Below are the code and all the weights of a small trained network. Each question names an input and a class and asks about switching units off, where a switched-off unit gives its printed mean instead of its output.

import numpy as np


def w(rows, s, z=0):
    codes = np.array(rows[::2]) - 128.0
    scale = np.full(codes.shape[1], s)
    scale[-1] = z or s
    return codes * scale


def norm(h):
    return h / np.sqrt((h * h).mean(-1, keepdims=True) + 1e-5)


def f(y):
    return y / 2 * (1 + np.tanh(0.7978845608 * (y + 0.044715 * y**3)))


def log_softmax(a):
    a = a - a.max(-1, keepdims=True)
    return a - np.log(np.exp(a).sum(-1, keepdims=True))


def net(x, mask):
    res = np.array(x, float).reshape(1, 3) / 4 @ E
    u = 0
    for l in range(2):
        y = f(norm(res) @ A[l][:, :-1].T + A[l][:, -1])
        res = res + np.where(mask[u : u + 5], y, B[l][:, -1]) @ B[l][:, :-1]
        u += 5
    return log_softmax(norm(res)[-1] @ U[:, :-1].T + U[:, -1])


A, B = {}, {}
E = w([
[111,135,206,220,126,141,143,141,199,128,160],'x0',
[113,143,173,140,152,141,39,151,116,121,255],'x1',
[134,64,88,137,167,79,196,109,135,160,67],'x2',
],0.006)
A[0] = w([
[137,179,133,156,95,145,96,120,109,64,168,41],'L0N1',
[110,150,149,177,93,120,73,129,105,91,179,254],'L0N2',
[126,194,247,114,94,179,101,199,157,94,198,101],'L0N3',
[83,111,175,214,58,107,254,132,199,172,151,66],'L0N4',
[36,99,198,197,198,101,146,151,213,197,186,104],'L0N5',
],0.0063,0.0034)
B[0] = w([
[175,105,110,156,121,48,121,118,146,74,169,161],'L0N1',
[124,108,180,157,153,117,92,133,137,104,174,230],'L0N2',
[146,153,142,187,104,133,62,113,187,44,164,254],'L0N3',
[144,105,122,34,83,142,140,107,155,249,73,237],'L0N4',
[140,123,99,115,127,153,203,174,110,181,61,253],'L0N5',
],0.012,0.0063)
A[1] = w([
[142,115,47,190,209,87,142,131,92,40,115,34],'L1N1',
[147,16,148,124,125,25,164,26,193,167,116,94],'L1N2',
[130,221,157,135,95,148,150,78,158,119,52,167],'L1N3',
[194,192,203,155,65,223,124,254,171,135,101,3],'L1N4',
[113,84,112,208,206,81,192,216,137,180,91,155],'L1N5',
],0.0071,0.0048)
B[1] = w([
[57,248,71,139,145,172,181,111,108,94,78,155],'L1N1',
[181,128,158,222,168,141,77,84,181,92,139,242],'L1N2',
[152,135,91,110,97,173,141,174,156,139,143,225],'L1N3',
[106,134,150,149,177,70,97,109,66,74,171,205],'L1N4',
[99,99,154,135,146,71,165,115,97,109,130,253],'L1N5',
],0.012,0.004)
U = w([
[53,66,212,181,171,29,182,212,37,76,208,70],'0',
[42,164,92,16,116,136,53,173,28,154,213,135],'1',
[207,39,184,219,200,95,162,88,189,170,71,112],'2',
[193,210,196,193,33,179,21,194,218,34,236,189],'3',
[180,98,54,40,14,207,212,185,187,235,29,197],'4',
[50,201,46,184,201,100,219,68,83,30,57,60],'5',
[5,203,220,102,42,207,188,43,149,151,197,2],'6',
],0.012,0.0098)

Each question gives the input, the list of numbers given to net, and the class t.
The units are the neurons (one row each of A and B). Each row of codes is followed by its name. A weight is (code - 128) times the scale printed after its matrix; where a second scale follows, it is the last column's (A, B and U).
mask holds one flag per neuron, layer by layer. A switched-off neuron (its flag False) gives its mean, the last column of its row in B, instead of its output. The means were averaged over made-up inputs and are rounded, as every weight is.
A unit's drop is (log p(t) with every unit on - log p(t) with that unit switched off) / (log p(t) with every unit on - log p(t) with every unit switched off).
The circuit of an input: a set's keep is (log p(t) with only the set's units on - log p(t) with every unit switched off) / (log p(t) with every unit on - log p(t) with every unit switched off). Starting from all 10 units, units are removed one at a time, each time the one whose removal leaves the highest keep (on an exact tie, the one counted first), for as long as the keep stays at least 0.8.
circuit, biggest first: the units of the circuit, biggest drop first
most important unit: the unit with the biggest drop
top k neurons: the k neurons with the biggest drops, biggest first
top k neurons in layer l: the k neurons of layer l with the biggest drops, biggest first
drop of u: that unit's drop, to one decimal
input [-2,3,6], class 5: circuit, biggest first	(L0N4; L1N1)
input [-8,2,1], class 1: top 4 neurons	(L0N4; L0N5; L1N3; L0N3)
input [6,5,3], class 0: circuit, biggest first	(L0N5; L1N4)
input [-8,8,8], class 1: top 2 neurons	(L0N1; L0N4)
input [-1,7,7], class 0: circuit, biggest first	(L1N5; L0N4)
input [8,2,1], class 2: top 4 neurons in layer 0	(L0N4; L0N5; L0N3; L0N2)
input [-7,-5,5], class 5: circuit, biggest first	(L0N4)
input [-4,5,2], class 1: top 3 neurons	(L0N3; L0N5; L1N2)
input [-6,1,1], class 1: circuit, biggest first	(L0N5; L0N3)
input [-4,3,2], class 1: circuit, biggest first	(L0N1; L0N4; L0N3; L1N2)
input [5,7,4], class 0: top 2 neurons	(L0N5; L1N4)
input [0,-4,-2], class 4: top 3 neurons	(L0N2; L0N3; L0N1)
input [0,-3,-1], class 4: top 3 neurons in layer 0	(L0N2; L0N3; L0N1)
input [3,5,5], class 4: most important unit	L0N5
input [0,4,5], class 0: top 2 neurons	(L1N5; L0N4)
input [0,-5,-4], class 4: top 2 neurons	(L0N3; L0N2)
input [3,4,1], class 0: top 2 neurons in layer 1	(L1N4; L1N2)
input [-2,4,2], class 0: top 2 neurons	(L0N4; L0N3)
input [-6,8,8], class 5: top 3 neurons	(L0N4; L1N1; L0N5)
input [-4,-6,3], class 5: most important unit	L0N4
input [0,8,7], class 0: top 2 neurons	(L0N4; L1N5)
input [6,-8,-5], class 4: drop of L0N4	3.3
input [-6,-5,5], class 5: drop of L0N5	0.1
input [4,-3,4], class 4: drop of L0N4	0.1
